Below are the code and all the weights of a small trained network. Each question names an input and a class and asks about switching units off, where a switched-off unit gives its printed mean instead of its output.

import numpy as np


def w(rows, s, z=0):
    codes = np.array(rows[::2]) - 128.0
    scale = np.full(codes.shape[1], s)
    scale[-1] = z or s
    return codes * scale


def norm(h):
    return h / np.sqrt((h * h).mean(-1, keepdims=True) + 1e-5)


def f(y):
    return y / 2 * (1 + np.tanh(0.7978845608 * (y + 0.044715 * y**3)))


def log_softmax(a):
    a = a - a.max(-1, keepdims=True)
    return a - np.log(np.exp(a).sum(-1, keepdims=True))


def net(x, mask):
    res = np.array(x, float).reshape(1, 2) / 4 @ E
    u = 0
    for l in range(2):
        y = f(norm(res) @ A[l][:, :-1].T + A[l][:, -1])
        res = res + np.where(mask[u : u + 7], y, B[l][:, -1]) @ B[l][:, :-1]
        u += 7
    return log_softmax(norm(res)[-1] @ U[:, :-1].T + U[:, -1])


A, B = {}, {}
E = w([
[165,107,124,232,14],'x0',
[113,72,254,2,65],'x1',
],0.0048)
A[0] = w([
[191,71,71,159,2,113],'0.n0',
[126,130,50,195,188,131],'0.n1',
[84,165,160,63,241,129],'0.n2',
[135,98,209,68,109,74],'0.n3',
[86,181,180,132,110,2],'0.n4',
[69,130,157,126,78,54],'0.n5',
[75,56,180,27,115,168],'0.n6',
],0.0052,0.0061)
B[0] = w([
[1,150,133,64,148,211],'0.n0',
[229,242,165,138,144,227],'0.n1',
[93,106,103,87,74,217],'0.n2',
[158,151,128,165,210,156],'0.n3',
[108,75,195,148,116,85],'0.n4',
[191,140,95,150,191,100],'0.n5',
[146,186,96,122,99,255],'0.n6',
],0.0058,0.0037)
A[1] = w([
[112,81,170,246,60,152],'1.n0',
[122,89,154,209,234,2],'1.n1',
[105,231,86,75,138,151],'1.n2',
[201,51,245,52,116,142],'1.n3',
[206,173,118,89,59,130],'1.n4',
[128,53,93,255,40,138],'1.n5',
[146,74,35,91,247,174],'1.n6',
],0.0086,0.0062)
B[1] = w([
[137,54,76,2,159,177],'1.n0',
[119,187,101,116,223,119],'1.n1',
[73,65,177,188,109,254],'1.n2',
[245,212,7,206,140,184],'1.n3',
[52,132,154,172,208,186],'1.n4',
[159,169,123,53,92,181],'1.n5',
[190,166,79,32,53,176],'1.n6',
],0.0071,0.0073)
U = w([
[202,242,48,197,139,251],'0',
[75,145,55,65,57,254],'1',
[4,127,150,212,149,165],'2',
[194,43,199,140,200,2],'3',
[213,20,173,152,200,2],'4',
[203,85,182,146,211,2],'5',
[159,56,168,141,190,2],'6',
],0.011,0.0063)

Each question gives the input, the list of numbers given to net, and the class t.
The units are the neurons (one row each of A and B). Each row of codes is followed by its name. A weight is (code - 128) times the scale printed after its matrix; where a second scale follows, it is the last column's (A, B and U).
mask holds one flag per neuron, layer by layer. A switched-off neuron (its flag False) gives its mean, the last column of its row in B, instead of its output. The means were averaged over made-up inputs and are rounded, as every weight is.
A unit's drop is (log p(t) with every unit on - log p(t) with that unit switched off) / (log p(t) with every unit on - log p(t) with every unit switched off).
The circuit of an input: a set's keep is (log p(t) with only the set's units on - log p(t) with every unit switched off) / (log p(t) with every unit on - log p(t) with every unit switched off). Starting from the 12 units with the biggest drops (on a tie, the unit counted first), units are removed one at a time, each time the one whose removal leaves the highest keep (on an exact tie, the one counted first), for as long as the keep stays at least 0.8.
circuit, biggest first: the units of the circuit, biggest drop first
top k neurons: the k neurons with the biggest drops, biggest first
k most important neurons of layer l: the k neurons of layer l with the biggest drops, biggest first
drop of u: that unit's drop, to one decimal
input [3,1], class 2: 2 most important neurons of layer 1	(1.n6, 1.n5)
input [-8,-4], class 1: circuit, biggest first	(1.n6, 1.n3)
input [3,0], class 2: circuit, biggest first	(0.n0, 1.n6)
input [3,-3], class 2: 2 most important neurons of layer 0	(0.n1, 0.n0)
input [-8,-7], class 1: 3 most important neurons of layer 1	(1.n6, 1.n3, 1.n2)
input [7,-5], class 1: circuit, biggest first	(1.n0, 1.n3)
input [-3,1], class 2: circuit, biggest first	(1.n2)
input [-7,-3], class 1: circuit, biggest first	(1.n6, 1.n3)
input [-3,-3], class 2: top 3 neurons	(0.n1, 1.n2, 1.n3)
input [0,-3], class 2: 2 most important neurons of layer 0	(0.n1, 0.n3)
input [3,3], class 2: top 4 neurons	(0.n0, 0.n6, 1.n6, 1.n5)
input [5,-4], class 1: circuit, biggest first	(1.n0, 1.n3)
input [-4,5], class 0: top 2 neurons	(1.n3, 0.n0)
input [8,-6], class 1: top 3 neurons	(1.n0, 1.n3, 1.n5)
input [-8,-3], class 1: top neuron	(1.n6)
input [5,-3], class 1: 2 most important neurons of layer 1	(1.n0, 1.n3)
input [8,8], class 0: 3 most important neurons of layer 0	(0.n2, 0.n3, 0.n5)
input [3,4], class 0: 2 most important neurons of layer 1	(1.n3, 1.n2)
input [-6,-3], class 1: 3 most important neurons of layer 1	(1.n6, 1.n3, 1.n2)
input [0,-2], class 2: most important neuron of layer 1	(1.n3)
input [-3,7], class 0: drop of 1.n3	1.0
input [6,8], class 0: drop of 1.n3	1.3
input [5,7], class 0: drop of 1.n3	1.3
input [1,5], class 0: drop of 1.n0	0.0
